Below is a small trained network, with its code and all its weights. Each question gives an input and a class and asks what happens when units are switched off, that is, made to give their printed mean instead of their output.

import numpy as np


def w(rows, s, z=0):
    codes = np.array(rows[::2]) - 128.0
    scale = np.full(codes.shape[1], s)
    scale[-1] = z or s
    return codes * scale


def norm(h):
    return h / np.sqrt((h * h).mean(-1, keepdims=True) + 1e-5)


def f(y):
    return y / 2 * (1 + np.tanh(0.7978845608 * (y + 0.044715 * y**3)))


def log_softmax(a):
    a = a - a.max(-1, keepdims=True)
    return a - np.log(np.exp(a).sum(-1, keepdims=True))


def net(x, mask):
    res = np.array(x, float).reshape(1, 4) / 4 @ E
    u = 0
    for l in range(3):
        y = f(norm(res) @ A[l][:, :-1].T + A[l][:, -1])
        res = res + np.where(mask[u : u + 3], y, B[l][:, -1]) @ B[l][:, :-1]
        u += 3
    return log_softmax(norm(res)[-1] @ U[:, :-1].T + U[:, -1])


A, B = {}, {}
E = w([
[81,28,63,147,57],'x0',
[146,141,225,107,62],'x1',
[40,254,155,40,140],'x2',
[86,179,181,197,142],'x3',
],0.0058)
A[0] = w([
[149,129,171,80,120,86],'L0N0',
[254,145,142,179,202,41],'L0N1',
[97,91,221,157,108,1],'L0N2',
],0.0089,0.0039)
B[0] = w([
[67,143,78,111,118,150],'L0N0',
[140,113,250,33,116,254],'L0N1',
[107,125,184,151,67,138],'L0N2',
],0.011,0.0027)
A[1] = w([
[11,37,177,11,120,6],'L1N0',
[96,241,181,94,254,36],'L1N1',
[81,114,136,39,99,77],'L1N2',
],0.0077,0.0024)
B[1] = w([
[248,202,172,155,81,177],'L1N0',
[1,171,100,51,202,254],'L1N1',
[215,208,29,119,121,166],'L1N2',
],0.0075,0.0059)
A[2] = w([
[139,143,3,56,24,31],'L2N0',
[81,134,64,88,38,1],'L2N1',
[203,142,178,23,144,238],'L2N2',
],0.0061,0.003)
B[2] = w([
[186,140,112,110,25,153],'L2N0',
[244,150,134,80,104,122],'L2N1',
[122,97,172,194,201,253],'L2N2',
],0.011,0.0049)
U = w([
[230,199,71,78,44,81],'0',
[58,77,36,222,161,143],'1',
[34,203,87,68,209,198],'2',
[82,126,196,195,22,2],'3',
[156,115,189,119,181,218],'4',
[161,45,11,73,14,55],'5',
],0.011,0.0046)

Each question gives the input, the list of numbers given to net, and the class t.
The units are the neurons (one row each of A and B). Each row of codes is followed by its name. A weight is (code - 128) times the scale printed after its matrix; where a second scale follows, it is the last column's (A, B and U).
mask holds one flag per neuron, layer by layer. A switched-off neuron (its flag False) gives its mean, the last column of its row in B, instead of its output. The means were averaged over made-up inputs and are rounded, as every weight is.
A unit's drop is (log p(t) with every unit on - log p(t) with that unit switched off) / (log p(t) with every unit on - log p(t) with every unit switched off).
The circuit of an input: a set's keep is (log p(t) with only the set's units on - log p(t) with every unit switched off) / (log p(t) with every unit on - log p(t) with every unit switched off). Starting from all 9 units, units are removed one at a time, each time the one whose removal leaves the highest keep (on an exact tie, the one counted first), for as long as the keep stays at least 0.8.
units of the circuit, in order: the units of the circuit, biggest drop first
most important unit: the unit with the biggest drop
k most important neurons: the k neurons with the biggest drops, biggest first
top k neurons in layer l: the k neurons of layer l with the biggest drops, biggest first
drop of u: that unit's drop, to one decimal
input [2,-3,1,1], class 1: units of the circuit, in order	[L0N1, L1N1]
input [7,-6,-2,-2], class 5: units of the circuit, in order	[L2N0]
input [1,-8,3,-7], class 5: 3 most important neurons	[L0N1, L1N1, L2N0]
input [1,8,2,2], class 3: 3 most important neurons	[L0N2, L1N1, L0N1]
input [2,6,2,-7], class 0: top 2 neurons in layer 1	[L1N0, L1N2]
input [2,0,0,2], class 3: 3 most important neurons	[L1N1, L0N2, L2N2]
input [-1,7,0,-5], class 0: 2 most important neurons	[L0N0, L1N2]
input [1,7,1,-2], class 0: 3 most important neurons	[L0N0, L1N2, L0N1]
input [0,-4,1,-3], class 5: 4 most important neurons	[L0N1, L1N1, L2N2, L2N0]
input [0,-3,1,-8], class 5: 2 most important neurons	[L0N1, L1N0]
input [3,-8,8,-8], class 0: 2 most important neurons	[L2N0, L1N1]
input [3,2,0,-7], class 0: top 2 neurons in layer 2	[L2N0, L2N1]
input [3,4,7,-8], class 0: drop of L0N0	0.0
input [6,-5,1,-2], class 5: drop of L0N1	0.4
input [5,1,4,-7], class 0: drop of L1N0	0.1
input [-1,-1,1,-7], class 0: most important unit	L2N0
input [8,-8,7,-3], class 0: drop of L0N1	-0.1
